Rows lie near named flat spaces through zero. A row that begins with a name and a colon came from that space; any other row is followed by the name of its block's space that it lies nearest.
sefazile: [  30   56  -60   73  128   28  -31   96   83   20 -130 -100  248 -135
  138  -20   91   52 -227   83   39   56]
sefazile: [  58  -51 -286   30 -119  249 -219 -364   39  135 -123 -142  146  377
  -34  -40  -40  -28  -77  -54  126  -48]
vamozzor: [   4  367 -210  -44  315 -286   97  256 -280 -207 -277  346  -77 -349
  188  -44  239 -291 -254   20 -306   57]
kototumug: [  63 -107   17  153   22  -23  -93 -119  -33   59  -79  194  -99   22
 -357  -10 -167  -36 -180 -169    3  -70]
kototumug: [  51  -69  -96   65   67   85 -191   25 -151  -56 -127  101   12  123
  -12  173  -17  -27 -120    9   11   89]
sefazile: [ 119   -3 -120  122   93  152   -5 -224  261  257 -148 -174    3  399
   -4   79  -40  118 -198 -110  -73   49]
sefazile: [ -33  -40  -89  -82  -15  -17 -110  134  -78    2   52   43   99  187
  289  -22  132   71  222   89   11 -114]
sefazile: [ -27  196 -177  -57   35  -42  -83  -94 -149  -22 -151  101  -93   -7
  -17  -89   84 -244  -53 -151 -109   20]
kototumug: [ -92  -70   92 -141 -244  135  149 -126   12   97  217 -161 -190  365
   69    3  -40  129  441   -3   39   16]
sefazile: [ -34   50   27   -5   96 -123 -356  281 -184  -92  -31  109  152 -136
  176  -22  167  -79    3   13 -104  -29]
sefazile: [ -47  -51  134   18   88 -184  -46   94  -90  -99   59  226 -165 -193
 -182  -58  -22 -168   33  -97   -5 -111]
teliffufu: [  -8   49  -62  102   95  140 -219 -225 -102  -21 -114  -98  -38  -29
 -153   31  -51 -275 -260  -56  -83  141]
vamozzor: [  66  197 -113  103  239   25  121   92  -47   17 -224   14   -5 -161
  117  195    3  -37 -378   31 -320  267]
teliffufu: [  -7  -66  130 -176 -104 -297   53  156    2 -183  206  213 -158  -78
  -64  -87   64   35  370  -29  209 -227]
sefazile: [  -9 -169  116  163   69  236 -104 -209  170  113   47 -242   -4   11
 -178  154 -204 -100 -206  -36  -28  113]
nonikpez: [ -76 -403  421   72 -160  167 -107  -41  237  -59  321 -271  151 -151
 -252   43 -196   45   96  144  348  -82]
kototumug: [  -1  -25  135 -104 -184   75  172  -66   95  113   93  -36 -294  387
  -58  166  -84  127  283 -139 -112   75]
kototumug: [-11 -48  48 -34  -1  47 140  57  12 -67  25  40 -91 -58  -8 196 -77 -41
   7  36 -46  83]
kototumug: [  25  -98   86 -164 -235 -131 -224   19 -112 -139  149  152 -135  308
  -84  -33   72   54  406  -45  164 -186]
teliffufu: [ -74 -133  258  177  270  -48 -350  243  -37  -34   70    9   97 -298
    4   72   -8 -189 -187   24 -181   -5]
kototumug: [   4   56   83 -139  -10 -300 -250  260 -132 -302  120  126  132 -213
  148 -146  245  -71  170  179   72 -202]
vamozzor: [ -32 -220   -3  134  -52  142    5 -180  152   45   39 -122  266 -276
 -235 -155 -176   -9 -180   44  372 -114]
nonikpez: [ -55  -82  203  -99 -146 -168   69  176   50  -25  176  114    0   -8
   -5 -152   55  120  308    9   95 -232]
nonikpez: [  25   44  -77 -107   20 -287   59  158  -89 -230   23  251   60 -218
   56 -182  153  -30   88  128  171 -236]
nonikpez: [ -10   56 -110   85  129  348  118  -40   89  194 -188 -257   32  162
  204  317  -61   35 -233  -13 -195  377]
nonikpez: [   6  134 -137  113  272  -21   18   95  -43   24 -231   84   75 -219
   78   22   52 -139 -347  -31 -158   98]
teliffufu: [  36   40   -7  -74   33  -98  -61  241  -89 -184  -55   87  130   11
  203   26  202   61   38  184   64  -27]
vamozzor: [-122 -552  551   76  -56 -246 -368  361   10 -177  455  232  106 -361
 -288 -121 -118   28  329   49  384 -437]
sefazile: [ -12 -175  245  -27  -75 -131  -65  102  126 -113   84  136  -27 -133
 -285  -34  -33  -41   96 -108  274 -174]
nonikpez: [  19  142 -302  107  178   16  -69  -93 -133   55 -181    5  156 -124
  120 -143   55  -85 -278   36  -70   28]
vamozzor: [  -1  -20 -153  109   73  191 -152 -131  -97  -44 -131 -108  216  -72
   15   -4   -8 -132 -280  141   64   76]
sefazile: [  20  144 -143   35   40   92  169 -195   16   70  -99 -122  -13   27
   27  -49  -11  -36 -169   42 -108  101]
teliffufu: [  81   61 -138  117   32  166   27 -357   78  153 -129 -147 -101  182
 -179   40 -134  -41 -250 -111  -92  137]
kototumug: [ -15   56   86    5   10    1  179 -234   55  -32   91 -147 -199  -34
 -154  -82  -53 -102  -16   35   -9   47]
kototumug: [ -45   57  -74  123   52  235   17 -222  -24  124  -73 -216   29  -91
  -49   26 -129 -116 -250  -14 -134  210]
nonikpez: [  89 -176   -3    6  -76   29  -35   -1   90 -142   35   -1  164  -71
  -90   94  -65   93  -56  148  284  -66]
vamozzor: [-107  345  133  149  422 -233  142  305 -266  -52 -224  247 -191 -592
  -28  -58   87 -329 -414 -107 -523  227]
vamozzor: [ -74 -281  309   18  -94 -173 -305   89   -8  -99  230  186  -20 -159
 -330 -153  -73 -107  207 -118  234 -313]
teliffufu: [-60 -17  85 -42 -75 -48   9  14 -60 -28  82  48 -67 -58 -72 -80 -12 -36
 133 -38  34 -51]
nonikpez: [  82  351 -402   59   39  115   76 -301 -220  198 -312  -24 -110  326
   85  -77   41   17 -229  -97 -334  218]
sefazile: [  15  266 -196  -79  -45  133  267  -92  -35  134 -131 -132 -106  190
  217  105   27   91   -5  -26 -265  269]
kototumug: [ -96   48  212  -61   47 -100  158   27   26 -118   80   57 -241 -260
 -169    8  -29 -275   30  -75  -86   14]
nonikpez: [   2   33  111 -157 -122 -199   86  199    4  -10  117  116  -73  287
  183 -114  186  220  389   46  -20 -188]
vamozzor: [ -22  -76   64   92   61   53 -148  -12   26   36   -5  -17   45 -102
  -98   42  -78 -106 -131  -60  -47    6]
vamozzor: [ -62 -307  298   66   30  -86 -343   11   70 -179  233  -29   92 -208
 -249 -138  -18 -174   64   66  349 -252]
teliffufu: [  80  107 -232  -94  -77  -32  176    0  -35   40  -79  102  -37  174
  145   48   27  173   88   -9  -38   16]
teliffufu: [ -10  -36  106 -178   44 -498 -113  600 -117 -378   67  511  191 -400
  161 -141  284  -51  211  148  158 -420]
sefazile: [-151 -242  227   17  -32    5 -426  138 -165 -178  175   34  154 -235
  -91  -85   13 -222  128   62  211 -147]
sefazile: [  42   98   74  -81  -82  -65  183 -218  163  -16   40  -39 -254   80
 -212  -19  -45 -110   35 -105  -72  -27]
nonikpez: [-146 -350  222  157  127 -102 -677  338 -286 -206  175  134  448 -312
   61 -271  140 -135   35  258  271 -348]
kototumug: [ -41  -19 -102  164  113  120 -363 -131 -118  135 -145  -23  112   59
  -77 -118   -5 -169 -209 -139  -41   -3]
nonikpez: [  31 -212  262 -102 -141 -129 -231  232  -19 -184  143  225 -122  108
 -151  212  -19   24  272  -68   97 -116]
vamozzor: [  -8  335 -113  122  229  -69  116   16 -105   90 -248   54  -50 -415
  -44  -48  -18 -174 -424 -167 -372  239]
sefazile: [-120  163   40  -51    6    6   55  -92 -229   17  -14   85 -372   20
 -108    7  -35 -272   89 -201 -290  147]
nonikpez: [  63  120   59  -76  -26 -213  -74 -174 -132 -231   34  168 -353  -36
 -320  -29   -6 -275   14  -94  -87  -40]
teliffufu: [ 105   82    3 -137  -60 -190  491  177  229  -12    5  165 -117  -49
   57  134  -17  236   93   -6  -51  -38]
vamozzor: [  19  179  -18    2  156  -87 -161  126 -219  -32  -64   59 -141  122
  190   91  136  -56  -16    4 -355  141]
teliffufu: [ -42  130  168  -74  134 -488 -182  578 -257 -256  101  346  141 -451
  256 -209  289  -12  130  161 -178 -233]
nonikpez: [ -17 -136  111 -117 -234  -82   93   14  164  -13  226  -13   91    5
  -19 -144  -17  155  299   66  216 -262]
nonikpez: [ -18 -152   66  212   74  268 -174 -165  138  192   30 -270  124  -88
 -109  139 -231  -46 -272  -46  -97  147]
vamozzor: [ -92 -375  351   35  -75 -136 -283   99   -5 -196  278  141   63 -237
 -321 -162  -68 -122  186   40  381 -342]
kototumug: [ 68  50 -90  59  86 -40 -42 -88 -21  22 -63 -15   3 159  29 -97  75  53
 -79  51  -1 -35]
teliffufu: [  82  131  -73  -85  -19 -207  122  205 -136  -31  -41  271 -137   83
  120   71   63  173  121  -26 -199   -5]
kototumug: [ -95 -153  312   61  -33   12  102   78    5  -17  210  -87  -67 -228
 -149  -13 -126   81  100   45  113   61]
kototumug: [ -28  -17 -165   87  -16   91  -51  -91 -101  104  -37  -48  195  -46
   50 -173  -27   74  -73   48   87  -29]
kototumug: [-165  -89  255  -49  -59    7   41    5  -61  -76  205  -26 -174 -176
 -136  -38  -71 -191  198  -25   26   -5]
teliffufu: [  19  140 -115   81  127  143 -155   18 -148  113 -117 -130  -13   82
  197  201   -3   22 -158  -36 -319  319]
teliffufu: [-119 -147  321    3   24 -115 -134  148  -10  -90  212   20  -74 -219
 -129  -74   -6 -107  172  -38  109  -91]
teliffufu: [ -13 -199    8  -41 -230  267  -49 -291  241  158  158 -269    3  265
  -92  118 -195   43  170  -90  139  -10]
vamozzor: [ 109  -85 -219  248   86  312  -17 -346  199  267 -201 -215  162  133
 -146   91 -217   71 -446  -69   31  130]
vamozzor: [  51 -170  108  352  176  320 -390 -221   67  201  -94 -367  171  217
 -144   58 -104   71 -399   26   20  206]
vamozzor: [-117  -92  407  -71  -67 -104  171   66   89  -35  243  -22 -275   45
 -147  -86    8  -10  323  -34   56  -82]
sefazile: [ -33 -199  207  -61 -188   17 -142 -114   83  -61  194  -74  -76  144
 -223  -55  -46  -10  260  -47  283 -131]
teliffufu: [ -60 -130  141  -18    6  -40 -212  132  -44  -88   81  118  -33 -125
  -87   99  -41 -164   76  -83    4  -59]
nonikpez: [ -97   67 -212  153  157  186 -143 -205 -207   24 -127 -124  159 -285
   -5 -137  -47 -285 -331   46  -24  124]
[  21    3   72   15  -47  101    6 -157  155   97   12 -232  -15  255
  -27  -45   29   89   27   -9   65   42]  sefazile
[  12  -21   46   22 -104    7  -46 -217  -52    6   62  -32 -136   97
 -231 -100  -78  -14   50  -61   64  -17]  kototumug
[   9 -142   80  -76 -117   22  165   55  218   24   81  -42   58  160
   38   15   14  194  195   48  244 -117]  sefazile
[ 101  188 -249  -79  -42    3 -154  -65  -32  109 -139  -24    1  393
  213   31  137  103   58  -98 -164   45]  sefazile
[  -5 -142  220   -6   18  -54  -71   -5  139  -77  183  -66 -105  -54
 -129   70  -57  -68   86   -3   75  -56]  teliffufu
[  13   83  157 -115   70 -320  206  198   -3 -235   92  271 -278 -367
 -127   95  -11 -164   54  -45 -125  -42]  teliffufu
[ -23   43   -5  -43    0 -123   27   -3    9  -48   40   39   34  -81
   13 -196   87  -52   58   37   62 -157]  nonikpez
[  -6   20 -186  -91 -184   47 -390 -196 -238   23   -4   81  -89  328
  -44  -41    8 -126  211 -184  -41  -63]  nonikpez
[  30   16  123  -16  176 -289  -25  483   92 -177  -67  268  218 -423
  120   39  153  -40 -145   75  -47 -163]  teliffufu
[ -41  107  151   45   18    8  162 -117   22   42  -20  -34 -227 -132
 -243   -5 -105 -145 -120 -140 -179  133]  vamozzor
[-119   46   58  -22   44 -189  -54  254 -211 -113   -6  246   83 -354
   16 -213  107 -137   42   -3   12 -139]  teliffufu
[  65  -14  -69  -12  109  -81  -85  131   14 -189  -31   42  173 -198
  112   71   83  -50 -132  174   89  -41]  kototumug
[ -55  -94 -145  189  -44  458  -75 -569  118  272  -35 -450  141  207
 -134 -116 -194 -109 -244    7   71   94]  teliffufu
[  52 -255   13  131  -62  277  -70 -258  220  192   25 -287  142  503
  -37  -27  -56  241    3   93  280  -58]  teliffufu
[ 144  297 -262  -41   52  -30  180  -83 -142   63 -228   39 -227  435
  167   67  136  200  -23  -27 -203  220]  nonikpez
[  30  -28  -19 -183 -328  166  184 -280   87   94  145  -88 -365  411
 -123  268 -214   72  340 -180  -85  125]  sefazile

Rows lie near named flat spaces through zero. A row that begins with a name and a colon came from that space; any other row is followed by the name of its block's space that it lies nearest.
muze-pemol: [  13  -43 -246  -10   34 -178   40  258  -71   18   79  205 -173  108
 -311  133   25    2   -3  -55 -122 -221]
fol-fek: [ -30   85  -32  -88  137  -59   63  -16  -50  -65 -147   98 -150   18
 -172   -8  -33  182  -40   35  -48 -188]
vezuk-badi: [   9  -90  -70   51   62 -201 -131   -1   90  -11 -145  234   77  223
 -184   32 -135   67   65 -132  115  197]
vesa-sopa: [ -77  177 -172 -300   16 -173 -310 -311  111 -163 -405  367   54  109
  -68  -94 -382  517  246  -67 -231 -141]
vezuk-badi: [ -53  112 -202    6  176 -261  560   88   79 -459  -49  168 -388   -7
 -137  135   85  248   -9   81   83   73]
vezuk-badi: [-170   44 -205  -76  -77 -102  105  -36  133 -173   82   46 -142  -33
   14  -29  -43   72   78   37 -150   -8]
vezuk-badi: [-244 -143   95  351  206   15  658   28  167 -263  199  -85 -295 -142
  190  162  310    3  -34   93  199  308]
vezuk-badi: [ 139  408 -227 -389   43   11 -274 -282  -54 -608 -229  270    7  140
  -22  -85 -299  491   52   66    3 -100]
muze-pemol: [ 146   89 -116  -98   56 -242 -232   92 -117   47  -20  116  100  166
 -267  -22 -108  -12  -40   11 -140 -139]
fol-fek: [ 136   93 -125 -140  -46  -72 -288  106 -131  131 -300  189    1  103
 -398   37  -81  116  -16 -259 -170 -390]
fol-fek: [-174  -85   27  131  -90  196  278  -97  282  -42  253 -178 -120  -47
  147  177   28  -92  -76  164   43  215]
muze-pemol: [ 174  173  -44 -180  -24 -128 -502  -66  -44   77 -335  117  234  135
 -169 -154 -213  189   93 -214 -144 -165]
muze-pemol: [-148 -122  283  162   45  158  127  -84    7  111  139 -219   71  -90
  240  -50   89 -211  -30  140  211  264]
muze-pemol: [  97   31   30  -35   57  -39 -329  -10   29  230 -209   72  136  217
 -180   -4 -147   99   21 -166   69  -86]
fol-fek: [-178   55 -258  126  112  -67  446   -9   68 -554  325  160 -270   -7
  270  209  219  170  104   38  133  104]
vesa-sopa: [  49 -227  364  120  -95  397  -55   50   -6  559  -58 -272   89 -128
   56   37   53 -231 -106  -17   97  -37]
vezuk-badi: [ 176  160  219 -162 -193  268  -62   65  -39  449  -99 -387   18 -147
 -177   66  -78 -154 -197  142 -209 -343]
muze-pemol: [  26  173 -126  -77   -3  123  184  -86   72 -417   91  -28 -162  -58
  136   46   37  179  -48   98   30   12]
vesa-sopa: [  56  -67  170   25  174 -162  -33   31 -120   93 -180  -23   68   11
 -155 -227   -1  -83  -99   34   86  114]
vezuk-badi: [   8 -132  319    8  -92  148 -292 -185   -1  406  -97 -148  339  -58
  182 -128 -139 -157   37   52  -18  130]
fol-fek: [   8 -133 -198  179    6   10  349  359  -61 -102  406   24 -261   23
  -72  254  267 -212  -87   21  120  -16]
fol-fek: [-155    9 -179  -21   -5  151  153  -91   79 -278  229  111 -179   33
  201  138   27  136   58   71  113   -4]
muze-pemol: [ 143  111 -298  -41  120 -601 -428  -35  -70  -54   25  294  312  447
 -202  -72 -100  -13   32 -210  -18   -5]
fol-fek: [-111   41  -40 -102 -129  129  351  -81  147 -118   16  -89 -242 -224
   68   81  -27   91  -29  201 -179  -52]
fol-fek: [ 125   79 -153 -181   92  -34 -387  -67 -176 -327  -21  303  120  220
 -130 -112 -211  133   -3   58   77   43]
fol-fek: [  27  145 -112   40  100 -123  -33  173   11  -90  -85   90 -128  130
 -417  157  -12  113  -44 -102 -121 -166]
muze-pemol: [ 137   10 -129  -27  -62   19 -288   -3  -45 -106  231    2  187  116
  126  -81   -9 -106  -23  -15   22   67]
muze-pemol: [ -91 -242  141  226   96  -39   35  155  -60  163   78  -44   42  -17
   38 -108  151 -222   32  -73  174  210]
muze-pemol: [  18  176 -146 -133   54   37  242  161 -213 -237  -32  120 -331  -57
 -281  166   82  122  -99   62  -55 -365]
vesa-sopa: [  39  200 -358 -115  216 -464 -292   14  -44 -337 -147  409   -7  349
 -422  -46 -151  290   40 -162 -121 -141]
vesa-sopa: [ 140  -43   -9  -94  -78  146 -124   16  -45  174 -166   80   -3  -15
 -103   66  -56   84  -41  -90  -86 -240]
vezuk-badi: [  42   35  -87  -94  -52  246 -178  -89  -53 -167   59   85   -1   69
   40   33  -43   70  -54  -15   87  -83]
fol-fek: [ 117  121  165  -93   55   56 -268 -101  -66  222 -289  -67  128   94
 -189  -65 -102   57 -113  -84   31 -182]
vesa-sopa: [-115  101  -42  -91  -28 -150 -149 -212  112 -116 -186   95   85   88
  -84  -82 -186  116   67  -46  -60   99]
vezuk-badi: [  10  137  -89  -60  155 -300 -226 -201  124 -212 -223  228  162  247
   25 -106 -202  310  177 -120  110  196]
muze-pemol: [  65  129   99 -233   -5   -7 -370 -184  -95   96 -183    3  224   -2
   29 -224 -249  103   60  110 -152  -88]
vesa-sopa: [ -70 -196   42  307  216   79  128  110   19  225  316  -36 -101  171
 -141  279  228 -169 -236   15   90 -121]
vesa-sopa: [  31   55   18  -91  110 -197 -274 -116  -27  -32 -231  157  171   97
  -43 -188 -180  173  117  -43  -42   63]
vesa-sopa: [-175  -92  157  166  -61  166   95  -93  140  156  259 -265   58  -58
  248   45   91 -219  -28   94   67  166]
vesa-sopa: [  59   43  -12  -43  -87   10 -184   25   16   89  -65  -21   92   41
  -41  -23  -69  -11   47  -96  -27  -27]
vezuk-badi: [-124   39 -169  -19 -120   45  216 -132  223 -323  257  -37  -77  -53
  408   26    7   78  141   97   80  244]
fol-fek: [  57  141   88 -241  -35   71 -326 -157  -56   87 -311   19  116  -18
 -110 -164 -249  168   24   28 -155 -166]
fol-fek: [-217 -140   37  149  -23    0  287  -52  148  -87  224  -90  -23 -138
  509  -64  127  -47  225   46  180  350]
muze-pemol: [-300 -215   -5  254  -11  205  396  -22  143 -174  402  -67 -174  -60
  396  136  233 -144   60   51  333  319]
vesa-sopa: [  24 -106  267  103 -137   70   97   99   25  372    9 -349   90 -207
   11  -62   70 -328  -86   76  -99   97]
vezuk-badi: [-209   53   66  173  265  -85  360 -146  212 -282 -168   95 -195   -1
  116  100   72  364  127  -56  175  187]
muze-pemol: [ 238   16  123  -14  -26  -96 -461   21  -68  313 -110  -94  344  126
 -234 -113 -129 -177 -122  -55 -160  -29]
vesa-sopa: [  -8   84   94  -23  121 -358 -498  -86  -64  250 -325   86  344  252
 -146 -257 -154   23  154 -278   77   36]
vezuk-badi: [ 132   35   41 -137  -27 -241 -465 -110 -116  134 -196   98  385  103
   48 -277 -198  -16  142  -91  -46   85]
vesa-sopa: [ 140   31   97   -5 -118 -159   -6  212 -104  113  -40 -154  120 -127
 -140  -91  -14 -250    5   57 -148  117]
vezuk-badi: [  47   16 -240 -125  105   84 -121  -75 -172 -417  134  347  -76   78
    1   41  -43  216  -31  102  -59 -152]
vesa-sopa: [   7 -103   89   46  -44  191  189   13  -42  102   -1  -66  -90 -209
  145   55  146   -6  -31    3  -64 -134]
muze-pemol: [-203 -353  278  227 -119  385   83  -19  210  418  132 -211   -1 -115
  109  118    6 -241  -40   89   52  201]
vezuk-badi: [ -59 -160  -17  252  169 -114  185  111   20  -72  178   72  -53   52
   44   85  184  -55    4  -36  111  163]
vezuk-badi: [ -33 -127  179  130   28  177   58   86 -149  112   54  -94   -8 -121
   33   -7  163 -175  -66   -4   76  -10]
vezuk-badi: [ 167   -7   50  -73 -191  151 -400   96  -37  497   28 -195  192  104
 -177    7  -79 -251 -129  -90  -91 -248]
vesa-sopa: [-194  106 -299  115  100  -73  482   54  183 -585  229  124 -411   10
  -84  263  151  195  -30   60  -26   49]
fol-fek: [ 111    7  265   41   90 -117 -162   93  -89  309 -234 -183  177   10
 -143 -217  -15 -141  -38  -66   82   76]
muze-pemol: [  55   97  250  -17   45   22   45   -6 -136  140 -198 -180   42 -136
  -77  -80   42  -62  -88   43  -27  -83]
fol-fek: [  14    5  -13  -41 -101   76   52   45   23  -77   51  -27  -39 -102
  -31   39  -63  -27    3  130 -137   49]
fol-fek: [  42  233  -29 -298  -56  -78 -191 -137 -133 -288 -263  114  112 -164
  234 -303 -188  289  292   22 -117    3]
fol-fek: [  43  -68  224  -49   14   32 -247  -71 -132  324 -311   82  184 -120
  -69  -63 -129   84   87  -22 -261 -179]
muze-pemol: [-246 -235 -105  207  -87  195  364  114  130 -105  390   -4 -235  -83
  242  199  196 -135   75   29  160  175]
vesa-sopa: [ 116  -75   46  -45 -103   26  -41   37  -52  309  -76   -8   44  -19
 -193  112  -46 -117 -126   20 -171 -195]
[ -62   -7   20  -44   17   50  298  114 -132  -72 -115   35 -248 -130
  -83   17   97   16  -12    7  130  -85]  vezuk-badi
[-107  -35  -12  129   70  198  461  102  -69 -321  156  -45 -305 -227
  273   51  326   53   21   -7  195   16]  vesa-sopa
[ -67 -116  213   11   60  327 -230 -122   28  210  -47    1   56  125
 -135   69 -188  -10 -110  123  138   35]  fol-fek
[ -50  147 -205 -108   78 -159  177  -84  100 -300  -27  121 -183   45
  -30   22  -42  248   12   56  -53  -54]  vezuk-badi
[-322   89  156  269   97   61  779  -53  296 -389  163 -320 -354 -273
  185  151  237   23  -42  229   74  357]  muze-pemol
[ 127  120  -65 -127  106   76 -110    5 -170 -416   22   68    3  -22
  216 -247   12  162   67   40  194   92]  muze-pemol
[  73 -165   47   -8   92  209 -175 -177  -65  107  190   34  119  141
  178  -30   -6  -65 -177  120  190  -15]  vesa-sopa
[ 259    6 -112 -114 -130 -255 -678  165  -47  610 -154   10  325  328
 -465  -89 -184 -205  -77 -303 -208 -321]  vezuk-badi
[ 124  -99   46  -61  -83   72 -280  -76 -100  180  -76   64  197   19
  -12  -60  -73  -77  -53  -50  -73  -76]  vezuk-badi
[ 160  -61  122    5 -123  400    5   10   -8  215  133 -249    1  -76
  112   87   93 -158 -216   58   78 -128]  muze-pemol
[ -43   -6 -196  -20   54  -14  167  289  -35  -18  -20  171 -374   36
 -546  237    4   79 -116   17 -207 -339]  fol-fek
